Here is a tiny trained network, its code and every weight. The questions are about switching its units off for an input and a target symbol, where a switched-off unit gives its printed mean instead of its output.

import numpy as np


def w(rows, s, z=0):
    codes = np.array(rows[::2]) - 128.0
    scale = np.full(codes.shape[1], s)
    scale[-1] = z or s
    return codes * scale


def f(y):
    return np.maximum(y, 0)


def softmax(a):
    e = np.exp(a - a.max(-1, keepdims=True))
    return e / e.sum(-1, keepdims=True)


def log_softmax(a):
    a = a - a.max(-1, keepdims=True)
    return a - np.log(np.exp(a).sum(-1, keepdims=True))


def net(x, mask):
    ids = ['ΞΣΩβγδεζηθλμτφψ'.index(c) for c in x.split()]
    T = len(ids)
    res = E[ids] + P[:T]
    u = 0
    for l in range(2):
        r = res
        for j in range(2):
            rows = slice(2 * j, 2 * j + 2)
            q, k, v = (r @ M[l][rows].T for M in (Q, K, V))
            z = softmax(np.where(np.tri(T) > 0, q @ k.T / 2**0.5, -1e9)) @ v
            o = O[l][rows]
            res = res + np.where(mask[u + j], z, o[:, -1]) @ o[:, :-1]
        u += 2
        y = f(res @ A[l][:, :-1].T + A[l][:, -1])
        res = res + np.where(mask[u : u + 8], y, B[l][:, -1]) @ B[l][:, :-1]
        u += 8
    return log_softmax(res[-1] @ U[:, :-1].T + U[:, -1])


Q, K, V, O, A, B = {}, {}, {}, {}, {}, {}
E = w([
[51,171,72,144,161,178,98,148],'Ξ',
[132,144,128,130,138,107,120,104],'Σ',
[104,115,157,107,143,136,155,136],'Ω',
[131,124,147,124,152,111,135,123],'β',
[143,143,133,49,135,56,127,101],'γ',
[105,145,130,121,125,148,141,166],'δ',
[188,157,117,127,120,81,135,106],'ε',
[132,148,133,114,112,96,131,103],'ζ',
[121,140,189,104,102,121,181,174],'η',
[167,146,126,149,97,117,154,186],'θ',
[46,142,162,152,70,97,89,82],'λ',
[153,96,33,103,163,169,168,43],'μ',
[148,148,168,147,87,114,134,5],'τ',
[103,94,123,163,129,120,90,216],'φ',
[133,113,172,203,135,170,129,172],'ψ',
],0.022)
P = w([
[159,116,140,109,241,108,122,82],'0',
[66,182,85,143,145,63,218,113],'1',
[168,88,159,112,163,122,92,82],'2',
[106,176,82,160,71,65,185,116],'3',
[178,71,182,129,89,137,59,88],'4',
[127,166,96,163,7,72,137,108],'5',
],0.012)
Q[0] = w([
[36,148,101,215,100,66,167,156],'L0H1',
[57,234,163,216,96,17,133,81],'L0H1',
[193,50,253,147,176,86,127,99],'L0H2',
[64,69,170,160,110,62,173,89],'L0H2',
],0.0079)
K[0] = w([
[168,146,188,254,88,176,125,242],'L0H1',
[149,126,186,205,40,68,109,180],'L0H1',
[85,117,191,49,78,8,58,109],'L0H2',
[128,87,113,170,11,161,78,51],'L0H2',
],0.0089)
V[0] = w([
[143,4,1,112,115,98,155,87],'L0H1',
[130,65,22,117,68,134,105,177],'L0H1',
[159,97,119,141,169,173,164,133],'L0H2',
[132,110,102,249,113,191,171,118],'L0H2',
],0.0073)
O[0] = w([
[135,205,254,99,168,98,43,174,104],'L0H1',
[119,227,182,123,191,204,137,149,3],'L0H1',
[93,69,228,109,158,171,165,92,110],'L0H2',
[154,122,159,191,187,137,180,71,80],'L0H2',
],0.0087,0.0051)
A[0] = w([
[141,249,89,114,51,56,202,70,117],'L0N1',
[108,2,243,167,166,174,77,88,214],'L0N2',
[129,73,53,58,105,147,27,217,31],'L0N3',
[23,61,166,215,12,98,94,142,127],'L0N4',
[117,165,31,174,181,216,120,109,30],'L0N5',
[171,105,103,111,194,128,178,100,236],'L0N6',
[58,144,154,99,47,153,171,245,252],'L0N7',
[240,75,155,150,173,110,38,151,192],'L0N8',
],0.0063,0.0015)
B[0] = w([
[136,174,92,108,190,189,68,121,255],'L0N1',
[129,110,18,73,114,165,44,188,203],'L0N2',
[93,107,254,164,218,157,173,91,180],'L0N3',
[181,160,120,179,134,136,132,139,244],'L0N4',
[122,99,170,120,66,68,88,39,138],'L0N5',
[105,183,134,100,64,94,160,166,169],'L0N6',
[189,150,109,120,184,90,64,94,190],'L0N7',
[159,74,84,134,220,59,101,77,205],'L0N8',
],0.0085,0.0077)
Q[1] = w([
[236,88,27,59,194,79,110,95],'L1H1',
[160,73,173,53,153,63,26,127],'L1H1',
[91,60,216,101,107,139,117,131],'L1H2',
[127,163,118,127,201,254,171,146],'L1H2',
],0.0066)
K[1] = w([
[191,207,215,157,5,164,48,57],'L1H1',
[14,83,182,138,111,147,98,69],'L1H1',
[42,110,107,58,144,115,138,85],'L1H2',
[90,135,132,175,255,142,186,171],'L1H2',
],0.0073)
V[1] = w([
[157,123,132,143,137,161,113,69],'L1H1',
[1,123,103,155,123,126,96,96],'L1H1',
[200,160,147,130,157,182,163,99],'L1H2',
[132,123,143,218,102,136,97,184],'L1H2',
],0.0088)
O[1] = w([
[32,158,177,174,53,36,93,133,253],'L1H1',
[98,124,115,255,109,163,53,109,112],'L1H1',
[9,102,53,45,100,86,160,165,50],'L1H2',
[114,80,99,129,229,120,224,110,18],'L1H2',
],0.0085,0.004)
A[1] = w([
[145,91,119,160,122,141,114,252,104],'L1N1',
[115,181,74,58,1,191,153,111,253],'L1N2',
[154,135,78,107,130,76,107,167,115],'L1N3',
[156,95,174,117,22,121,158,82,80],'L1N4',
[193,45,211,113,13,154,53,83,60],'L1N5',
[169,42,201,88,205,136,120,148,111],'L1N6',
[57,197,103,156,132,75,107,74,25],'L1N7',
[168,56,158,102,84,240,153,157,170],'L1N8',
],0.0089,0.0056)
B[1] = w([
[64,127,127,91,184,83,151,139,161],'L1N1',
[130,77,214,112,107,192,133,120,200],'L1N2',
[103,99,85,113,107,151,108,77,211],'L1N3',
[86,139,140,188,178,32,55,158,154],'L1N4',
[74,133,126,90,135,171,192,108,254],'L1N5',
[162,89,140,129,83,138,157,166,202],'L1N6',
[149,91,121,107,166,99,167,227,214],'L1N7',
[100,246,84,144,128,84,79,226,141],'L1N8',
],0.011)
U = w([
[68,141,117,176,139,192,93,101,180],'Ξ',
[127,136,116,143,129,116,91,89,141],'Σ',
[51,153,77,76,143,176,174,158,65],'Ω',
[150,74,83,131,72,184,147,85,148],'β',
[109,126,223,126,151,123,158,95,138],'γ',
[120,159,124,125,117,139,104,141,166],'δ',
[146,136,92,104,149,57,118,86,45],'ε',
[100,196,123,95,246,97,150,88,174],'ζ',
[119,145,137,123,69,66,169,197,129],'η',
[129,109,98,138,134,64,254,96,115],'θ',
[195,145,160,228,101,90,60,69,254],'λ',
[139,145,127,112,154,128,44,119,78],'μ',
[47,112,110,121,141,69,123,100,73],'τ',
[143,80,137,140,168,123,134,138,57],'φ',
[118,131,30,128,131,118,107,146,55],'ψ',
],0.0098,0.0067)

Each question gives the input, a string of symbols that net reads in full, and the target symbol t.
The units are the heads (2 rows each of Q, K, V and O) and the neurons (one row each of A and B). Each row of codes is followed by its name. A weight is (code - 128) times the scale printed after its matrix; where a second scale follows, it is the last column's (O, A, B and U).
mask holds one flag per unit, layer by layer, with each layer's heads first. A switched-off unit (its flag False) gives its mean, the last column of its rows in O or B, instead of its output. The means were averaged over made-up inputs and are rounded, as every weight is.
A unit's drop is (log p(t) with every unit on - log p(t) with that unit switched off) / (log p(t) with every unit on - log p(t) with every unit switched off).
unit that matters most: the unit with the biggest drop
top k neurons: the k neurons with the biggest drops, biggest first
top k neurons in layer l: the k neurons of layer l with the biggest drops, biggest first
heads that matter: for each layer, one digit per head in row order, 1 if its drop is at least 0.15 and else 0, layers parted by /
input β ψ θ, target θ: top 2 neurons : [L0N1 L0N8]
input τ β η η γ, target γ: heads that matter : 11 / 00
input δ ψ φ Ω φ, target φ: top 2 neurons in layer 0 : [L0N8 L0N3]
input β ζ β φ ε η, target ζ: heads that matter : 10 / 01
input τ ε τ ψ φ, target τ: top 3 neurons in layer 0 : [L0N1 L0N2 L0N8]
input θ ε η Σ, target β: unit that matters most : L1N2
input Σ φ τ β φ, target τ: heads that matter : 00 / 10
input φ β Ω, target Ω: top 2 neurons in layer 0 : [L0N2 L0N1]
input γ φ β, target γ: heads that matter : 01 / 01
input β Σ ψ γ β, target γ: top 3 neurons : [L0N3 L1N5 L0N2]
input η τ φ η φ ζ, target ζ: top 2 neurons in layer 0 : [L0N1 L0N4]
input γ ψ ψ, target γ: heads that matter : 11 / 01
input δ δ μ, target μ: heads that matter : 10 / 00
input β β β η, target β: top 2 neurons in layer 0 : [L0N3 L0N8]
input β τ ε, target τ: unit that matters most : L1H1
input β Ω η, target η: top 3 neurons : [L1N8 L0N1 L1N6]
input β Ω β φ, target ζ: heads that matter : 10 / 00
input ψ φ τ Σ, target ζ: heads that matter : 10 / 01
input φ β β Ξ β β, target λ: heads that matter : 00 / 10
input η β λ β, target ψ: unit that matters most : L0H2
input Ω φ θ Σ ψ, target ψ: heads that matter : 00 / 00
input β β ψ β, target θ: heads that matter : 11 / 01
input Ξ θ β, target Ξ: top 2 neurons : [L0N5 L1N5]
input Ω ε Ω θ, target Ω: heads that matter : 10 / 01
